[[ 69  66  -2]
 [-37 -29 -20]]
:
[ -2 -29]

[[ 37 -22  20  -1 -21]
 [ 19   2 -20 -53   5]
 [-54   8 -19   0  27]
 [ 67 -28  36  18 -45]
 [ 26   2  34  44 -19]]
:
[-21 -53 -19 -28  26]

[[  7 -57 -16 -11]
 [ 12 -85  22  58]
 [ 23  25 -54  68]]
:
[-11  22  25]

[[  8 -34]
 [-15  -9]
 [ 69 -52]
 [-18 -17]
 [-20 -10]]
:
[-34 -15]

[[ -4   9  27   6]
 [-29  13  12 -48]
 [  6   2 -34  69]
 [-12  -5  32 -62]]
:
[  6  12   2 -12]

[[ -5  29]
 [-71  68]]
:
[ 29 -71]

[[ 86 -16]
 [-52  18]]
:
[-16 -52]

[[-17   0  28  -8]
 [-57  61  79  18]
 [ 10 -23   5  13]
 [ 86 -43 -57 -30]]
:
[ -8  79 -23  86]

[[-19 -28 -43]
 [  4 -34  88]]
:
[-43 -34]
---
[[ 25  -8   4   6   7]
 [-16  16  -1  18 -12]
 [ 22   0 -17  -2   0]
 [ 38  56  11   8  61]
 [ 85  -3 -22  -8  22]]
:
[  7  18 -17  56  85]

[[-72   2  81  39]
 [-54 -36 -43  64]]
:
[ 39 -43]

[[ 22 -22  55 -44]
 [  4 -25 -69 -19]
 [  9  18 -19 -14]]
:
[-44 -69  18]

[[-57 -52  57  56]
 [ 71  68 -69 -67]
 [-70 -67  69  68]
 [ 49  30 -48 -42]
 [ 67  65 -66 -65]]
:
[ 56 -69 -67  49]

[[-82  61 -47 -27  86]
 [-66  42 -29 -52   0]]
:
[ 86 -52]

[[ 10 -66 -19 -22]
 [ 20  15 -68   2]
 [-38 -38 -10 -42]]
:
[-22 -68 -38]
---
[[ -3   4 -30]
 [-83 -22  -4]
 [ -6  11  82]
 [-67 -25 -37]
 [-76 -40   4]]
:
[[  4 -30]
 [-22  -4]]

[[ 78  15 -61]
 [ 64  65 -62]
 [ 13  70  60]
 [ 59   5  31]
 [-64 -11  71]]
:
[[ 15 -61]
 [ 65 -62]]

[[-23  66  64  -9]
 [-30 -79 -20  39]
 [-11 -41  81  27]
 [-83  24  26  30]]
:
[[ 66  64]
 [-79 -20]]

[[ 57   4 -16]
 [-19  89  -7]]
:
[[  4 -16]
 [ 89  -7]]

[[-63 -28  -9  34 -77]
 [-51  73 -43  51 -47]]
:
[[-28  -9]
 [ 73 -43]]

[[-21  29 -14  67  17]
 [-34 -21 -49   3  -6]
 [-23 -33 -45 -11  -9]
 [ 12 -61  -8   6 -16]
 [ -5 -14 -27  46 -42]]
:
[[ 29 -14]
 [-21 -49]]

[[ 32 -18  30 -31 -36]
 [ 81  82 -85  19  77]]
:
[[-18  30]
 [ 82 -85]]
